Here is a tiny trained network, its code and every weight. The questions are about switching its units off for an input and a target symbol, where a switched-off unit gives its printed mean instead of its output.

import numpy as np


def w(rows, s, z=0):
    codes = np.array(rows[::2]) - 128.0
    scale = np.full(codes.shape[1], s)
    scale[-1] = z or s
    return codes * scale


def f(y):
    return y / 2 * (1 + np.tanh(0.7978845608 * (y + 0.044715 * y**3)))


def softmax(a):
    e = np.exp(a - a.max(-1, keepdims=True))
    return e / e.sum(-1, keepdims=True)


def log_softmax(a):
    a = a - a.max(-1, keepdims=True)
    return a - np.log(np.exp(a).sum(-1, keepdims=True))


def net(x, mask):
    ids = ['γδεζθλμξπφψω'.index(c) for c in x.split()]
    T = len(ids)
    res = E[ids] + P[:T]
    r = res
    for j in range(2):
        rows = slice(2 * j, 2 * j + 2)
        q, k, v = (r @ M[0][rows].T for M in (Q, K, V))
        z = softmax(np.where(np.tri(T) > 0, q @ k.T / 2**0.5, -1e9)) @ v
        o = O[0][rows]
        res = res + np.where(mask[j], z, o[:, -1]) @ o[:, :-1]
    y = f(res @ A[0][:, :-1].T + A[0][:, -1])
    res = res + np.where(mask[2:26], y, B[0][:, -1]) @ B[0][:, :-1]
    return log_softmax(res[-1] @ U[:, :-1].T + U[:, -1])


Q, K, V, O, A, B = {}, {}, {}, {}, {}, {}
E = w([
[87,83,55,105,129,141,97,147,175,110,84,26],'γ',
[130,126,176,134,167,178,118,77,168,125,134,146],'δ',
[165,99,91,110,139,176,148,191,121,163,248,129],'ε',
[70,110,204,210,111,148,140,71,79,184,165,217],'ζ',
[35,119,132,91,128,127,57,71,107,193,159,92],'θ',
[125,58,140,106,50,170,177,72,77,169,118,133],'λ',
[135,145,107,167,150,138,105,164,190,78,81,163],'μ',
[196,155,194,120,176,156,128,220,159,116,153,122],'ξ',
[131,202,207,161,127,123,59,119,172,195,77,184],'π',
[125,136,198,194,79,103,147,194,76,94,78,149],'φ',
[128,154,126,114,63,149,114,98,178,183,42,156],'ψ',
[132,45,110,160,100,157,187,190,105,58,97,143],'ω',
],0.011)
P = w([
[1,100,168,121,110,181,96,143,191,77,156,162],'0',
[145,30,141,112,167,118,72,136,100,204,94,169],'1',
[103,194,116,141,177,134,214,137,159,153,111,99],'2',
[143,131,138,139,49,166,100,119,141,84,135,111],'3',
[151,34,140,126,164,127,70,139,87,215,98,178],'4',
[145,212,91,168,162,132,213,114,146,129,93,105],'5',
[177,147,113,170,33,138,85,113,112,88,136,107],'6',
[144,32,140,124,170,120,67,142,91,216,96,182],'7',
],0.012)
Q[0] = w([
[93,1,153,142,161,80,17,125,106,151,78,145],'head 0',
[116,104,116,45,96,99,101,133,93,83,193,57],'head 0',
[98,205,79,123,95,97,184,93,139,55,138,19],'head 1',
[203,68,100,44,129,117,80,175,126,117,189,154],'head 1',
],0.0093)
K[0] = w([
[6,103,174,120,124,120,92,147,143,124,121,129],'head 0',
[118,105,84,78,139,100,110,150,109,137,157,82],'head 0',
[192,129,56,151,126,105,120,102,97,129,100,64],'head 1',
[129,85,144,74,120,157,123,203,142,132,161,132],'head 1',
],0.014)
V[0] = w([
[150,150,254,203,56,101,121,159,90,135,162,195],'head 0',
[105,175,175,92,216,111,138,57,132,189,167,138],'head 0',
[96,77,110,84,26,133,105,25,101,182,100,114],'head 1',
[123,64,96,141,141,150,228,153,81,123,219,69],'head 1',
],0.0083)
O[0] = w([
[143,100,169,150,195,124,131,60,134,103,167,18,199],'head 0',
[251,129,90,125,118,149,149,21,138,90,92,173,5],'head 0',
[108,182,136,2,182,177,107,108,71,90,112,121,196],'head 1',
[142,154,133,229,127,203,90,169,88,131,84,88,12],'head 1',
],0.0096,0.0017)
A[0] = w([
[163,149,103,172,181,114,225,192,140,39,128,189,56],'neuron 0',
[206,220,128,86,127,122,180,125,165,126,174,126,79],'neuron 1',
[187,196,126,150,106,121,212,123,125,85,2,100,138],'neuron 2',
[210,150,85,65,122,143,101,116,42,116,108,161,2],'neuron 3',
[106,199,122,34,150,115,144,128,56,200,90,134,136],'neuron 4',
[86,179,104,178,106,98,182,174,146,76,134,88,95],'neuron 5',
[130,97,89,179,61,125,230,75,109,93,86,195,83],'neuron 6',
[80,92,167,132,65,114,146,129,88,198,182,212,126],'neuron 7',
[109,122,133,153,82,125,108,138,147,150,141,131,141],'neuron 8',
[112,172,109,89,50,148,122,122,103,24,151,139,157],'neuron 9',
[145,129,177,100,102,119,140,50,189,48,176,115,155],'neuron 10',
[111,237,28,115,96,91,153,104,218,118,145,155,154],'neuron 11',
[165,113,139,166,179,16,214,102,152,202,141,74,38],'neuron 12',
[77,156,201,180,111,139,76,162,138,128,158,50,107],'neuron 13',
[227,78,120,151,175,47,107,81,97,130,115,87,100],'neuron 14',
[82,59,136,111,121,92,69,187,114,136,104,106,173],'neuron 15',
[118,147,137,209,53,162,93,165,189,150,106,110,190],'neuron 16',
[219,96,65,144,113,13,158,119,144,207,126,156,141],'neuron 17',
[97,248,156,140,193,129,86,159,96,167,95,98,155],'neuron 18',
[189,167,83,179,135,219,151,111,63,177,105,117,82],'neuron 19',
[165,178,47,118,89,79,150,203,163,171,84,118,82],'neuron 20',
[208,188,132,139,164,121,173,149,95,154,170,88,101],'neuron 21',
[73,58,117,84,184,146,133,123,130,114,180,89,169],'neuron 22',
[110,94,107,85,171,43,196,145,126,157,148,165,94],'neuron 23',
],0.0086,0.0073)
B[0] = w([
[202,215,126,135,105,106,51,251,145,82,63,155,146],'neuron 0',
[107,71,174,192,59,149,113,129,138,114,91,97,146],'neuron 1',
[58,119,179,2,154,111,121,150,239,125,183,141,182],'neuron 2',
[147,162,91,223,194,71,41,60,177,115,37,175,135],'neuron 3',
[156,129,64,174,103,120,211,140,87,145,99,133,209],'neuron 4',
[134,61,116,108,180,124,105,166,41,183,78,139,163],'neuron 5',
[114,246,98,96,131,154,89,117,172,126,227,181,153],'neuron 6',
[114,149,123,100,148,161,94,147,198,75,103,89,196],'neuron 7',
[152,141,121,130,118,115,99,117,132,112,109,103,166],'neuron 8',
[143,139,224,165,63,61,65,86,129,128,190,93,176],'neuron 9',
[123,142,93,139,70,133,58,224,76,122,147,77,207],'neuron 10',
[183,96,107,171,159,194,105,24,45,106,138,110,186],'neuron 11',
[29,168,34,193,183,72,134,142,113,109,112,94,181],'neuron 12',
[135,120,122,86,105,102,113,88,123,109,179,222,208],'neuron 13',
[49,85,109,109,136,167,99,141,89,200,172,183,178],'neuron 14',
[151,166,175,178,115,159,154,121,141,144,155,128,255],'neuron 15',
[154,147,69,80,109,115,92,98,109,104,159,73,252],'neuron 16',
[115,47,132,149,84,129,164,97,144,46,66,150,185],'neuron 17',
[111,111,102,97,125,145,178,135,123,42,137,94,183],'neuron 18',
[167,150,149,143,108,45,172,134,98,219,112,63,159],'neuron 19',
[99,76,198,152,206,149,75,86,87,236,88,161,165],'neuron 20',
[108,42,191,172,125,71,111,90,109,127,76,56,139],'neuron 21',
[161,188,134,118,159,115,148,118,171,84,133,129,228],'neuron 22',
[170,148,171,134,110,44,145,165,120,173,96,127,163],'neuron 23',
],0.008,0.0086)
U = w([
[98,70,134,59,201,188,99,113,92,176,124,89,57],'γ',
[141,184,135,38,84,155,93,122,213,38,190,108,205],'δ',
[208,108,157,240,46,109,103,117,1,185,130,105,170],'ε',
[88,216,154,215,180,116,151,102,154,194,168,143,104],'ζ',
[148,148,70,149,171,181,218,115,67,48,97,79,118],'θ',
[168,177,152,26,132,69,225,124,157,190,136,139,142],'λ',
[178,175,91,142,180,101,81,94,121,117,83,191,70],'μ',
[140,112,225,153,139,99,141,138,227,103,46,79,82],'ξ',
[79,84,77,212,96,158,158,96,145,103,103,120,20],'π',
[65,107,73,55,129,41,143,154,77,105,111,136,2],'φ',
[133,22,188,69,106,184,173,75,142,149,137,227,202],'ψ',
[86,163,99,111,106,172,124,250,134,192,92,166,163],'ω',
],0.0071,0.004)

Each question gives the input, a string of symbols that net reads in full, and the target symbol t.
The units are the heads (2 rows each of Q, K, V and O) and the neurons (one row each of A and B). Each row of codes is followed by its name. A weight is (code - 128) times the scale printed after its matrix; where a second scale follows, it is the last column's (O, A, B and U).
mask holds one flag per unit, heads first, then neurons. A switched-off unit (its flag False) gives its mean, the last column of its rows in O or B, instead of its output. The means were averaged over made-up inputs and are rounded, as every weight is.
A unit's drop is (log p(t) with every unit on - log p(t) with that unit switched off) / (log p(t) with every unit on - log p(t) with every unit switched off).
The circuit of an input: a set's keep is (log p(t) with only the set's units on - log p(t) with every unit switched off) / (log p(t) with every unit on - log p(t) with every unit switched off). Starting from the 12 units with the biggest drops (on a tie, the unit counted first), units are removed one at a time, each time the one whose removal leaves the highest keep (on an exact tie, the one counted first), for as long as the keep stays at least 0.8.
circuit, biggest first: the units of the circuit, biggest drop first
most important unit: the unit with the biggest drop
which heads matter: for each layer, one digit per head in row order, 1 if its drop is at least 0.15 and else 0, layers parted by /
input π ψ δ μ ε θ φ θ, target φ: circuit, biggest first => head 1; head 0; neuron 12; neuron 10
input γ ε γ π ω, target ω: which heads matter => 10
input ω ε γ γ ω, target δ: which heads matter => 11
input ζ ε λ δ ψ, target γ: circuit, biggest first => head 0; neuron 14
input ψ π ξ ζ, target δ: which heads matter => 01
input θ θ ψ μ ψ, target μ: most important unit => neuron 3
input θ ε ε φ ε δ μ γ, target μ: circuit, biggest first => head 1; head 0; neuron 3
input ψ π δ, target δ: which heads matter => 10
input ψ φ ζ ξ π γ λ φ, target λ: which heads matter => 01
input ω γ γ ε π ω φ, target δ: which heads matter => 00
input δ π λ, target λ: which heads matter => 11
input ω ψ θ θ φ λ γ ψ, target δ: which heads matter => 11
input ψ λ ε ψ θ δ, target δ: which heads matter => 10
input θ γ μ θ φ θ λ μ, target μ: which heads matter => 11
input μ φ ψ π ε λ ω ε, target ξ: most important unit => head 1
input ξ γ λ ζ λ, target π: circuit, biggest first => head 1; neuron 17; neuron 12
input ω λ ε, target ε: which heads matter => 10
input γ γ γ, target γ: circuit, biggest first => neuron 20; neuron 11; neuron 2; head 0
input φ ε ξ, target ξ: which heads matter => 10
input ω γ μ π ψ ψ λ, target δ: which heads matter => 00
input γ π θ θ ε, target ω: circuit, biggest first => head 0
input ψ ω ε γ ψ, target λ: circuit, biggest first => head 1; neuron 23
input λ δ γ ψ θ δ ψ δ, target θ: which heads matter => 01
input φ γ ξ ε λ γ φ ω, target ζ: which heads matter => 10
input π μ θ ε δ λ φ, target δ: circuit, biggest first => neuron 2; neuron 4
input δ γ ω, target ω: circuit, biggest first => head 0; neuron 0
input ψ μ δ μ λ, target λ: most important unit => head 1
input θ μ μ φ ξ, target μ: circuit, biggest first => neuron 3; head 1; head 0
input ξ π π, target π: circuit, biggest first => head 1; neuron 12; neuron 17; head 0
